Here is a tiny trained network, its code and every weight. The questions are about switching its units off for an input and a class, where a switched-off unit gives its printed mean instead of its output.

import numpy as np


def w(rows, s, z=0):
    codes = np.array(rows[::2]) - 128.0
    scale = np.full(codes.shape[1], s)
    scale[-1] = z or s
    return codes * scale


def norm(h):
    return h / np.sqrt((h * h).mean(-1, keepdims=True) + 1e-5)


def f(y):
    return y / 2 * (1 + np.tanh(0.7978845608 * (y + 0.044715 * y**3)))


def log_softmax(a):
    a = a - a.max(-1, keepdims=True)
    return a - np.log(np.exp(a).sum(-1, keepdims=True))


def net(x, mask):
    res = np.array(x, float).reshape(1, 8) / 4 @ E
    u = 0
    for l in range(2):
        y = f(norm(res) @ A[l][:, :-1].T + A[l][:, -1])
        res = res + np.where(mask[u : u + 5], y, B[l][:, -1]) @ B[l][:, :-1]
        u += 5
    return log_softmax(norm(res)[-1] @ U[:, :-1].T + U[:, -1])


A, B = {}, {}
E = w([
[194,184,95,118,32,16,4,141,141,127,140,55],'x0',
[94,109,210,138,86,167,119,66,197,254,108,73],'x1',
[144,197,34,129,180,126,174,112,213,176,107,120],'x2',
[115,159,168,56,78,5,244,120,73,156,49,144],'x3',
[240,142,152,184,90,113,167,113,148,173,209,208],'x4',
[109,122,147,12,124,140,73,235,198,178,131,218],'x5',
[16,180,60,75,20,183,130,62,81,168,244,134],'x6',
[95,59,63,189,184,32,56,90,68,199,119,205],'x7',
],0.00086)
A[0] = w([
[101,90,134,34,124,112,100,192,192,158,159,184,36],'L0N1',
[130,133,132,108,108,141,115,102,127,125,122,142,255],'L0N2',
[253,177,183,190,124,116,166,140,101,202,249,203,46],'L0N3',
[80,116,200,171,94,132,118,91,190,205,110,93,18],'L0N4',
[169,146,92,140,46,73,63,167,129,150,119,67,38],'L0N5',
],0.0035,0.0033)
B[0] = w([
[173,240,137,204,141,193,102,114,22,130,41,155,139],'L0N1',
[125,99,145,178,134,71,114,190,168,160,124,115,254],'L0N2',
[58,125,109,76,179,145,103,152,85,108,91,41,188],'L0N3',
[242,51,44,17,157,161,84,62,59,100,60,139,116],'L0N4',
[106,187,208,61,255,126,108,25,155,68,156,190,136],'L0N5',
],0.004,0.0022)
A[1] = w([
[69,171,81,89,59,167,128,73,87,147,191,154,12],'L1N1',
[172,176,163,74,77,207,180,138,160,55,125,83,5],'L1N2',
[161,151,47,107,141,110,159,179,80,3,167,192,139],'L1N3',
[80,76,152,135,178,209,218,105,114,133,123,203,42],'L1N4',
[133,125,117,206,117,113,170,21,93,78,130,60,31],'L1N5',
],0.0034,0.0023)
B[1] = w([
[254,49,203,174,245,79,137,191,181,67,5,121,61],'L1N1',
[89,73,54,184,202,47,62,86,48,189,128,223,98],'L1N2',
[153,94,139,97,104,164,115,66,142,177,96,109,253],'L1N3',
[168,208,152,74,131,50,25,80,155,92,154,106,138],'L1N4',
[145,197,154,81,132,181,58,210,117,177,80,213,125],'L1N5',
],0.0065,0.00071)
U = w([
[167,243,208,44,207,27,24,15,179,22,202,142,104],'0',
[248,28,203,224,237,82,194,240,204,54,28,117,40],'1',
[151,255,142,142,94,239,61,226,48,183,31,247,98],'2',
[97,121,127,159,34,137,186,140,167,151,197,96,254],'3',
[39,32,24,223,203,35,100,68,40,186,157,244,59],'4',
[234,17,84,4,92,217,97,11,108,180,54,65,39],'5',
[42,137,103,94,133,152,145,183,99,99,145,21,149],'6',
[97,146,148,163,53,143,181,141,170,133,186,89,182],'7',
],0.008,0.0069)

Each question gives the input, the list of numbers given to net, and the class t.
The units are the neurons (one row each of A and B). Each row of codes is followed by its name. A weight is (code - 128) times the scale printed after its matrix; where a second scale follows, it is the last column's (A, B and U).
mask holds one flag per neuron, layer by layer. A switched-off neuron (its flag False) gives its mean, the last column of its row in B, instead of its output. The means were averaged over made-up inputs and are rounded, as every weight is.
A unit's drop is (log p(t) with every unit on - log p(t) with that unit switched off) / (log p(t) with every unit on - log p(t) with every unit switched off).
The circuit of an input: a set's keep is (log p(t) with only the set's units on - log p(t) with every unit switched off) / (log p(t) with every unit on - log p(t) with every unit switched off). Starting from all 10 units, units are removed one at a time, each time the one whose removal leaves the highest keep (on an exact tie, the one counted first), for as long as the keep stays at least 0.8.
circuit, biggest first: the units of the circuit, biggest drop first
most important unit: the unit with the biggest drop
k most important neurons: the k neurons with the biggest drops, biggest first
top k neurons in layer l: the k neurons of layer l with the biggest drops, biggest first
input [-1,-1,8,7,2,-3,1,7], class 7: circuit, biggest first : L1N2, L0N4
input [5,-6,0,3,5,6,3,-5], class 2: most important unit : L0N1
input [4,2,-7,3,2,2,-5,6], class 7: 3 most important neurons : L1N2, L1N1, L1N4
input [-6,-8,-8,-6,7,3,8,3], class 1: 3 most important neurons : L1N1, L0N4, L0N5
input [6,1,-6,8,-7,3,-7,1], class 3: circuit, biggest first : L1N1, L0N3, L1N5
input [6,-2,8,4,8,6,3,-5], class 6: 2 most important neurons : L0N3, L1N4
input [0,8,7,-7,-4,4,4,4], class 5: top 2 neurons in layer 1 : L1N2, L1N1
input [6,6,6,-4,2,2,0,-6], class 0: 3 most important neurons : L0N5, L0N4, L1N3
input [8,-4,1,7,-7,-7,-6,4], class 0: top 2 neurons in layer 0 : L0N5, L0N1
input [4,-5,6,5,3,3,-5,4], class 7: circuit, biggest first : L1N1, L0N4, L1N2
input [-7,0,-4,7,-3,-3,3,3], class 0: 2 most important neurons : L1N4, L0N3
input [-7,6,-7,1,3,2,8,0], class 1: 2 most important neurons : L1N1, L0N5
input [7,5,-2,-6,-2,-2,6,-6], class 0: 2 most important neurons : L0N5, L1N1
input [-7,-2,3,0,-1,0,-1,3], class 0: most important unit : L1N4
input [-5,-5,2,7,-1,7,-4,4], class 2: 2 most important neurons : L0N1, L0N5
input [6,-7,-3,8,-7,1,-6,3], class 3: top 3 neurons in layer 1 : L1N1, L1N4, L1N2
input [5,3,-3,-8,6,-5,8,7], class 1: top 3 neurons in layer 1 : L1N1, L1N2, L1N4
input [-5,2,-8,7,-5,-8,-4,-2], class 2: 2 most important neurons : L1N5, L0N3
input [1,-5,6,4,-6,-4,8,-8], class 1: 2 most important neurons : L1N1, L0N3
input [1,-6,8,0,6,0,8,3], class 1: circuit, biggest first : L1N1
input [-6,-2,4,6,-6,8,5,-6], class 2: 2 most important neurons : L0N1, L0N5
